Here is a tiny trained network, its code and every weight. The questions are about switching its units off for an input and a class, where a switched-off unit gives its printed mean instead of its output.

import numpy as np


def w(rows, s, z=0):
    codes = np.array(rows[::2]) - 128.0
    scale = np.full(codes.shape[1], s)
    scale[-1] = z or s
    return codes * scale


def norm(h):
    return h / np.sqrt((h * h).mean(-1, keepdims=True) + 1e-5)


def f(y):
    return np.maximum(y, 0)


def log_softmax(a):
    a = a - a.max(-1, keepdims=True)
    return a - np.log(np.exp(a).sum(-1, keepdims=True))


def net(x, mask):
    res = np.array(x, float).reshape(1, 8) / 4 @ E
    u = 0
    for l in range(3):
        y = f(norm(res) @ A[l][:, :-1].T + A[l][:, -1])
        res = res + np.where(mask[u : u + 5], y, B[l][:, -1]) @ B[l][:, :-1]
        u += 5
    return log_softmax(norm(res)[-1] @ U[:, :-1].T + U[:, -1])


A, B = {}, {}
E = w([
[123,142,133,129,131,123,133,128,117,124],'x0',
[169,181,200,44,180,211,138,88,190,72],'x1',
[130,121,149,133,138,109,112,129,118,115],'x2',
[127,107,151,143,129,133,139,128,136,134],'x3',
[165,141,104,209,170,225,65,77,92,146],'x4',
[126,138,125,123,149,121,128,121,136,149],'x5',
[139,104,121,122,127,129,128,117,138,138],'x6',
[98,52,102,100,249,178,128,253,87,104],'x7',
],0.0044)
A[0] = w([
[105,114,153,81,104,55,133,165,143,94,89],'L0N1',
[83,102,40,255,140,50,113,174,136,153,1],'L0N2',
[139,127,108,168,164,172,111,112,86,131,28],'L0N3',
[84,78,91,145,204,153,102,200,100,166,53],'L0N4',
[196,158,126,237,166,187,76,101,63,171,23],'L0N5',
],0.0051,0.003)
B[0] = w([
[80,122,123,149,134,146,95,144,166,187,211],'L0N1',
[186,153,230,29,96,176,146,93,40,160,253],'L0N2',
[76,87,93,129,112,173,125,136,155,124,176],'L0N3',
[137,147,93,182,154,111,144,151,138,68,250],'L0N4',
[2,67,112,92,109,151,47,71,178,103,250],'L0N5',
],0.0071,0.0038)
A[1] = w([
[174,188,203,74,219,233,95,89,210,84,20],'L1N1',
[100,122,174,156,56,135,112,38,120,187,176],'L1N2',
[170,89,65,159,62,125,90,114,3,166,87],'L1N3',
[147,169,140,190,93,106,78,26,157,166,124],'L1N4',
[106,137,154,68,159,94,184,118,134,168,253],'L1N5',
],0.0044,0.00045)
B[1] = w([
[144,100,187,86,84,141,146,119,3,168,254],'L1N1',
[186,103,86,129,155,107,142,189,127,98,234],'L1N2',
[147,154,215,64,145,174,184,114,90,150,194],'L1N3',
[161,163,101,196,170,89,135,185,130,103,206],'L1N4',
[103,142,141,162,112,161,93,112,123,142,178],'L1N5',
],0.0067,0.0051)
A[2] = w([
[3,120,145,50,103,38,175,182,216,185,83],'L2N1',
[194,213,85,200,127,71,134,45,175,34,100],'L2N2',
[121,130,88,142,150,153,98,107,84,193,160],'L2N3',
[143,70,100,103,218,139,156,147,48,97,3],'L2N4',
[133,112,111,128,239,160,135,187,151,33,52],'L2N5',
],0.0051,0.00048)
B[2] = w([
[81,73,95,132,200,227,62,42,110,67,228],'L2N1',
[99,128,73,156,164,105,174,207,194,151,192],'L2N2',
[107,114,176,111,199,84,120,111,101,74,182],'L2N3',
[184,190,96,119,49,68,204,125,172,188,254],'L2N4',
[174,185,104,240,77,2,106,121,230,139,213],'L2N5',
],0.0067,0.0043)
U = w([
[175,150,210,49,91,147,170,136,2,162,254],'0',
[186,189,63,211,131,64,172,187,203,130,102],'1',
[25,68,86,133,167,189,31,71,142,85,24],'2',
],0.0077,0.00089)

Each question gives the input, the list of numbers given to net, and the class t.
The units are the neurons (one row each of A and B). Each row of codes is followed by its name. A weight is (code - 128) times the scale printed after its matrix; where a second scale follows, it is the last column's (A, B and U).
mask holds one flag per neuron, layer by layer. A switched-off neuron (its flag False) gives its mean, the last column of its row in B, instead of its output. The means were averaged over made-up inputs and are rounded, as every weight is.
A unit's drop is (log p(t) with every unit on - log p(t) with that unit switched off) / (log p(t) with every unit on - log p(t) with every unit switched off).
The circuit of an input: a set's keep is (log p(t) with only the set's units on - log p(t) with every unit switched off) / (log p(t) with every unit on - log p(t) with every unit switched off). Starting from the 12 units with the biggest drops (on a tie, the unit counted first), units are removed one at a time, each time the one whose removal leaves the highest keep (on an exact tie, the one counted first), for as long as the keep stays at least 0.8.
circuit, biggest first: the units of the circuit, biggest drop first
most important unit: the unit with the biggest drop
k most important neurons: the k neurons with the biggest drops, biggest first
top k neurons in layer l: the k neurons of layer l with the biggest drops, biggest first
drop when u is switched off: that unit's drop, to one decimal
input [-6,4,0,-6,-8,8,7,4], class 2: circuit, biggest first -> [L2N1]
input [-1,-3,4,1,5,6,1,5], class 1: top 2 neurons in layer 2 -> [L2N5; L2N4]
input [-4,-2,-1,8,-8,-5,2,8], class 1: 2 most important neurons -> [L2N5; L0N5]
input [-8,-4,6,6,-6,-3,-3,8], class 1: 2 most important neurons -> [L0N4; L0N5]
input [-5,6,2,6,-8,4,5,6], class 2: circuit, biggest first -> [L2N1; L0N2]
input [8,-6,-7,-3,-7,2,-8,0], class 2: 3 most important neurons -> [L2N1; L1N1; L0N1]
input [3,-6,-5,-6,-8,-1,-1,-6], class 2: top 2 neurons in layer 2 -> [L2N1; L2N4]
input [7,-4,-8,0,2,2,1,8], class 1: 3 most important neurons -> [L0N4; L2N5; L1N1]
input [7,2,-2,8,-5,-6,-2,5], class 1: 2 most important neurons -> [L2N5; L0N5]
input [8,-8,-7,7,8,-3,-1,1], class 0: top 2 neurons in layer 0 -> [L0N2; L0N1]
input [8,-8,7,1,6,2,-1,6], class 0: 3 most important neurons -> [L0N2; L1N3; L2N4]
input [1,3,7,7,-1,1,-2,-7], class 1: 2 most important neurons -> [L0N2; L2N2]
input [-3,0,-3,1,-1,-8,-3,0], class 2: top 2 neurons in layer 1 -> [L1N4; L1N1]
input [0,3,6,5,5,3,-5,-7], class 1: most important unit -> L1N4
input [2,2,-2,-3,4,-7,-3,-5], class 1: 2 most important neurons -> [L0N2; L1N4]
input [-7,-6,-6,-3,1,-7,-5,-6], class 0: 2 most important neurons -> [L1N3; L0N2]
input [-3,-1,5,-6,-8,7,7,8], class 1: top 2 neurons in layer 2 -> [L2N5; L2N4]
input [-3,-1,-6,4,2,6,6,4], class 1: drop when L1N4 is switched off -> 0.0
input [-6,-1,-1,-1,-7,7,6,4], class 2: drop when L2N1 is switched off -> 1.0
input [8,2,4,-7,6,-7,7,-4], class 2: drop when L0N2 is switched off -> 0.1
input [-8,-1,6,8,4,-6,-8,-6], class 1: most important neuron -> [L1N4]
